Here is a tiny trained network, its code and every weight. The questions are about switching its units off for an input and a class, where a switched-off unit gives its printed mean instead of its output.

import numpy as np


def w(rows, s, z=0):
    codes = np.array(rows[::2]) - 128.0
    scale = np.full(codes.shape[1], s)
    scale[-1] = z or s
    return codes * scale


def f(y):
    return y / 2 * (1 + np.tanh(0.7978845608 * (y + 0.044715 * y**3)))


def log_softmax(a):
    a = a - a.max(-1, keepdims=True)
    return a - np.log(np.exp(a).sum(-1, keepdims=True))


def net(x, mask):
    res = np.array(x, float).reshape(1, 8) / 4 @ E
    y = f(res @ A[0][:, :-1].T + A[0][:, -1])
    res = res + np.where(mask, y, B[0][:, -1]) @ B[0][:, :-1]
    return log_softmax(res[-1] @ U[:, :-1].T + U[:, -1])


A, B = {}, {}
E = w([
[116,179,183,183,152,160,157,205,235,153,55],'x0',
[76,134,206,196,149,84,141,187,109,211,189],'x1',
[157,73,172,117,60,82,166,161,149,232,80],'x2',
[156,158,57,107,108,157,129,75,191,236,99],'x3',
[171,91,176,72,254,134,147,47,156,185,118],'x4',
[173,143,104,109,92,131,208,142,129,156,198],'x5',
[144,121,110,73,132,131,125,117,204,14,136],'x6',
[195,99,140,171,121,238,42,97,92,109,90],'x7',
],0.0094)
A[0] = w([
[153,87,130,122,148,85,93,229,161,44,92,226],'N0',
[150,151,96,24,129,181,213,119,205,112,74,203],'N1',
[30,98,159,190,71,68,172,255,116,100,103,254],'N2',
[219,93,120,129,144,102,162,47,158,201,130,166],'N3',
[111,146,222,146,163,172,167,156,54,201,78,230],'N4',
[82,58,103,122,118,130,85,60,26,129,157,234],'N5',
[216,98,107,124,109,114,159,112,69,158,157,179],'N6',
[139,85,134,92,183,199,71,93,147,149,85,203],'N7',
[120,87,80,79,112,104,67,163,149,71,106,150],'N8',
[108,163,89,93,107,152,104,84,143,108,170,178],'N9',
[167,124,152,219,153,231,51,83,123,180,86,167],'N10',
[81,179,171,193,154,68,59,127,173,120,121,189],'N11',
[133,158,64,130,157,138,109,55,178,83,44,147],'N12',
[121,255,73,115,170,142,151,150,199,83,73,211],'N13',
[117,100,119,42,120,95,99,145,89,56,133,222],'N14',
[147,115,148,178,204,184,49,63,54,149,114,161],'N15',
[133,135,17,145,125,86,93,184,41,126,226,184],'N16',
[162,58,174,119,4,142,76,154,112,64,84,182],'N17',
[158,233,52,94,167,211,180,116,188,92,127,116],'N18',
[137,125,67,129,118,113,180,124,72,64,188,183],'N19',
],0.008,0.0041)
B[0] = w([
[159,72,157,177,70,113,113,68,104,155,118,185],'N0',
[208,80,70,156,99,173,184,135,127,155,120,193],'N1',
[133,203,119,142,114,50,110,26,171,223,135,250],'N2',
[172,144,134,102,152,149,131,171,153,138,73,192],'N3',
[122,153,169,179,157,108,132,186,162,90,46,213],'N4',
[91,108,64,9,150,120,86,153,39,64,107,202],'N5',
[177,189,39,50,75,176,138,173,191,112,130,173],'N6',
[117,60,141,171,176,218,98,143,176,48,152,185],'N7',
[92,115,128,104,60,92,110,88,126,138,154,168],'N8',
[98,121,24,117,143,160,159,178,75,100,212,169],'N9',
[70,193,153,167,153,212,104,136,178,38,106,203],'N10',
[75,103,200,185,195,128,146,124,125,172,111,188],'N11',
[121,123,98,163,156,174,101,92,91,129,135,186],'N12',
[78,48,128,177,169,158,191,28,154,156,213,198],'N13',
[175,70,125,88,104,116,109,113,109,117,184,183],'N14',
[102,148,173,174,195,133,71,199,102,74,106,197],'N15',
[74,195,81,71,106,97,166,141,95,166,148,212],'N16',
[148,155,127,153,76,122,82,97,173,95,156,185],'N17',
[97,63,115,254,162,196,196,159,96,154,201,190],'N18',
[157,141,95,98,75,67,148,109,58,164,224,190],'N19',
],0.0076,0.016)
U = w([
[99,197,68,49,101,128,145,173,81,108,171,84],'0',
[35,174,219,156,169,67,163,115,169,209,84,215],'1',
[113,51,148,99,198,110,42,103,96,68,101,167],'2',
[127,67,102,180,160,171,201,115,133,119,156,114],'3',
[137,138,130,141,64,140,45,73,175,104,114,162],'4',
[182,101,200,122,134,36,129,72,105,118,162,47],'5',
[110,176,152,153,166,181,50,172,125,43,108,2],'6',
[255,140,130,85,141,182,186,193,245,130,72,227],'7',
],0.0091,0.002)

Each question gives the input, the list of numbers given to net, and the class t.
The units are the neurons (one row each of A and B). Each row of codes is followed by its name. A weight is (code - 128) times the scale printed after its matrix; where a second scale follows, it is the last column's (A, B and U).
mask holds one flag per neuron, in row order. A switched-off neuron (its flag False) gives its mean, the last column of its row in B, instead of its output. The means were averaged over made-up inputs and are rounded, as every weight is.
A unit's drop is (log p(t) with every unit on - log p(t) with that unit switched off) / (log p(t) with every unit on - log p(t) with every unit switched off).
The circuit of an input: a set's keep is (log p(t) with only the set's units on - log p(t) with every unit switched off) / (log p(t) with every unit on - log p(t) with every unit switched off). Starting from the 12 units with the biggest drops (on a tie, the unit counted first), units are removed one at a time, each time the one whose removal leaves the highest keep (on an exact tie, the one counted first), for as long as the keep stays at least 0.8.
units of the circuit, in order: the units of the circuit, biggest drop first
most important unit: the unit with the biggest drop
k most important neurons: the k neurons with the biggest drops, biggest first
drop of u: that unit's drop, to one decimal
input [-4,3,-1,-6,-7,-1,-3,5], class 0: most important unit : N16
input [-2,-8,6,0,1,-8,8,-4], class 3: units of the circuit, in order : N1, N12
input [-5,-4,-4,7,-8,-2,1,8], class 0: 3 most important neurons : N9, N16, N5
input [-1,-7,5,8,-7,0,-3,8], class 6: units of the circuit, in order : N10, N2
input [-4,8,-6,3,3,6,-6,4], class 6: 4 most important neurons : N15, N10, N4, N2
input [4,5,-2,7,3,5,-5,-1], class 7: 2 most important neurons : N2, N3
input [-1,-3,-4,-6,1,0,7,-1], class 3: units of the circuit, in order : N18, N13
input [7,-1,2,-5,-3,-2,1,6], class 4: 2 most important neurons : N17, N0
input [5,3,-6,5,-8,-3,6,8], class 3: 2 most important neurons : N13, N18
input [-1,-8,2,-1,4,7,-1,-7], class 7: 3 most important neurons : N3, N6, N1
input [-4,2,8,-5,-3,-7,-2,4], class 4: 2 most important neurons : N17, N2
input [-7,-5,1,3,-8,-4,0,8], class 0: 2 most important neurons : N5, N16
input [4,-8,5,0,-4,1,-2,-6], class 3: 2 most important neurons : N1, N13
input [6,2,5,0,7,3,7,-6], class 7: units of the circuit, in order : N1
input [-7,-2,0,3,-7,-7,6,7], class 0: 3 most important neurons : N5, N9, N16
input [0,4,7,-2,8,2,-4,4], class 7: 2 most important neurons : N3, N6
input [-5,3,4,6,2,7,-7,8], class 7: 2 most important neurons : N6, N3
input [-2,1,-6,-5,5,-2,0,-7], class 5: 2 most important neurons : N6, N10
input [-6,-4,-5,3,0,-8,-6,8], class 6: drop of N12 : 0.0
input [0,6,3,-7,-8,5,-6,0], class 1: drop of N2 : 0.2
input [0,2,5,3,-8,-2,8,-3], class 4: units of the circuit, in order : N17
input [2,6,3,-8,-5,-7,-8,6], class 1: drop of N2 : 2.9
